Below is a small trained network, with its code and all its weights. Each question gives an input and a target symbol and asks what happens when units are switched off, that is, made to give their printed mean instead of their output.

import numpy as np


def w(rows, s, z=0):
    codes = np.array(rows[::2]) - 128.0
    scale = np.full(codes.shape[1], s)
    scale[-1] = z or s
    return codes * scale


def f(y):
    return y / 2 * (1 + np.tanh(0.7978845608 * (y + 0.044715 * y**3)))


def softmax(a):
    e = np.exp(a - a.max(-1, keepdims=True))
    return e / e.sum(-1, keepdims=True)


def log_softmax(a):
    a = a - a.max(-1, keepdims=True)
    return a - np.log(np.exp(a).sum(-1, keepdims=True))


def net(x, mask):
    ids = ['αβγεζθλμπστφψω'.index(c) for c in x.split()]
    T = len(ids)
    res = E[ids] + P[:T]
    r = res
    for j in range(3):
        rows = slice(3 * j, 3 * j + 3)
        q, k, v = (r @ M[0][rows].T for M in (Q, K, V))
        z = softmax(np.where(np.tri(T) > 0, q @ k.T / 3**0.5, -1e9)) @ v
        o = O[0][rows]
        res = res + np.where(mask[j], z, o[:, -1]) @ o[:, :-1]
    y = f(res @ A[0][:, :-1].T + A[0][:, -1])
    res = res + np.where(mask[3:11], y, B[0][:, -1]) @ B[0][:, :-1]
    return log_softmax(res[-1] @ U[:, :-1].T + U[:, -1])


Q, K, V, O, A, B = {}, {}, {}, {}, {}, {}
E = w([
[117,133,153],'α',
[86,129,38],'β',
[133,132,186],'γ',
[142,200,176],'ε',
[129,120,183],'ζ',
[118,142,157],'θ',
[117,148,151],'λ',
[117,121,160],'μ',
[117,139,155],'π',
[119,139,159],'σ',
[105,224,135],'τ',
[121,3,124],'φ',
[115,139,158],'ψ',
[142,162,224],'ω',
],0.0039)
P = w([
[134,134,90],'0',
[116,52,192],'1',
[76,182,108],'2',
[172,170,140],'3',
[89,53,196],'4',
[49,186,104],'5',
[181,103,77],'6',
[67,56,194],'7',
[28,187,105],'8',
[212,161,135],'9',
[33,61,180],'10',
[2,191,107],'11',
[206,98,63],'12',
[4,66,163],'13',
],0.0078)
Q[0] = w([
[101,172,71],'H0',
[90,68,101],'H0',
[125,4,71],'H0',
[19,141,176],'H1',
[64,89,141],'H1',
[58,126,156],'H1',
[219,160,134],'H2',
[206,69,78],'H2',
[100,103,179],'H2',
],0.035)
K[0] = w([
[95,165,65],'H0',
[186,164,119],'H0',
[252,89,87],'H0',
[45,102,144],'H1',
[80,149,166],'H1',
[82,119,141],'H1',
[209,109,66],'H2',
[221,141,164],'H2',
[111,101,165],'H2',
],0.033)
V[0] = w([
[101,152,77],'H0',
[118,139,98],'H0',
[72,158,99],'H0',
[100,197,85],'H1',
[146,69,125],'H1',
[156,76,225],'H1',
[158,241,177],'H2',
[122,112,108],'H2',
[159,250,158],'H2',
],0.012)
O[0] = w([
[179,182,85,224],'H0',
[152,153,114,178],'H0',
[150,157,53,226],'H0',
[169,164,201,46],'H1',
[136,102,73,186],'H1',
[22,98,83,214],'H1',
[90,223,208,14],'H2',
[140,120,114,148],'H2',
[104,249,207,8],'H2',
],0.011,0.0017)
A[0] = w([
[147,138,136,254],'N0',
[107,114,194,160],'N1',
[249,92,240,100],'N2',
[138,191,167,58],'N3',
[18,162,171,95],'N4',
[98,167,165,227],'N5',
[141,63,180,59],'N6',
[65,116,165,62],'N7',
],0.017,0.0044)
B[0] = w([
[79,93,63,214],'N0',
[78,143,218,121],'N1',
[253,164,169,207],'N2',
[133,95,201,208],'N3',
[129,73,126,209],'N4',
[65,199,118,222],'N5',
[122,177,126,252],'N6',
[183,152,146,162],'N7',
],0.041,0.0033)
U = w([
[130,135,140,91],'α',
[81,122,157,65],'β',
[125,2,89,250],'γ',
[128,77,155,230],'ε',
[131,154,132,88],'ζ',
[136,166,135,158],'θ',
[91,217,69,174],'λ',
[131,150,140,57],'μ',
[132,133,138,36],'π',
[142,177,163,5],'σ',
[135,99,177,67],'τ',
[194,126,128,140],'φ',
[130,128,143,145],'ψ',
[133,143,135,25],'ω',
],0.0091,0.0031)

Each question gives the input, a string of symbols that net reads in full, and the target symbol t.
The units are the heads (3 rows each of Q, K, V and O) and the neurons (one row each of A and B). Each row of codes is followed by its name. A weight is (code - 128) times the scale printed after its matrix; where a second scale follows, it is the last column's (O, A, B and U).
mask holds one flag per unit, heads first, then neurons. A switched-off unit (its flag False) gives its mean, the last column of its rows in O or B, instead of its output. The means were averaged over made-up inputs and are rounded, as every weight is.
A unit's drop is (log p(t) with every unit on - log p(t) with that unit switched off) / (log p(t) with every unit on - log p(t) with every unit switched off).
The circuit of an input: a set's keep is (log p(t) with only the set's units on - log p(t) with every unit switched off) / (log p(t) with every unit on - log p(t) with every unit switched off). Starting from all 11 units, units are removed one at a time, each time the one whose removal leaves the highest keep (on an exact tie, the one counted first), for as long as the keep stays at least 0.8.
circuit, biggest first: the units of the circuit, biggest drop first
unit that matters most: the unit with the biggest drop
k most important neurons: the k neurons with the biggest drops, biggest first
which heads matter: for each layer, one digit per head in row order, 1 if its drop is at least 0.15 and else 0, layers parted by /
input φ σ β ω, target γ: which heads matter	001
input π β β γ τ β β π σ β β β λ, target φ: circuit, biggest first	H1, N2, H0
input φ φ β τ, target γ: circuit, biggest first	N5, N6, N2
input τ φ ζ, target γ: 3 most important neurons	N4, N6, N2
input ψ τ τ τ τ θ, target β: circuit, biggest first	N5, H2, N3, N4
input τ τ β θ, target σ: 2 most important neurons	N2, N5
input τ β ζ, target λ: circuit, biggest first	N3
input φ φ β β τ β μ, target φ: which heads matter	110
input β α θ β β β φ β φ φ β β φ, target γ: circuit, biggest first	N5, N2
input β β τ ζ φ β β φ β ζ φ τ, target β: 3 most important neurons	N5, N4, N3
input β φ β α, target φ: circuit, biggest first	H1, N2
input β β φ β φ β φ γ φ β β φ β, target φ: which heads matter	110
input β σ β β β β ζ β β β β μ, target λ: circuit, biggest first	H0, N3
input β π β φ τ π τ τ β φ λ ζ σ, target γ: circuit, biggest first	N5, N2
input τ μ ω τ β β τ β τ ω, target σ: which heads matter	011
input β σ σ ζ, target φ: unit that matters most	H1
input λ α φ β λ φ β β θ β μ β ε, target φ: which heads matter	010
input θ β ε β ζ φ β φ ζ β ζ ζ ψ, target φ: circuit, biggest first	H1, N2, H0
input ψ β β φ φ β ζ β π, target λ: which heads matter	101
input τ τ γ μ, target σ: circuit, biggest first	H1, N5, H2, N3
input β β φ φ φ, target λ: unit that matters most	N6
input φ β β ω φ ε β β ε θ, target φ: circuit, biggest first	H1, N2
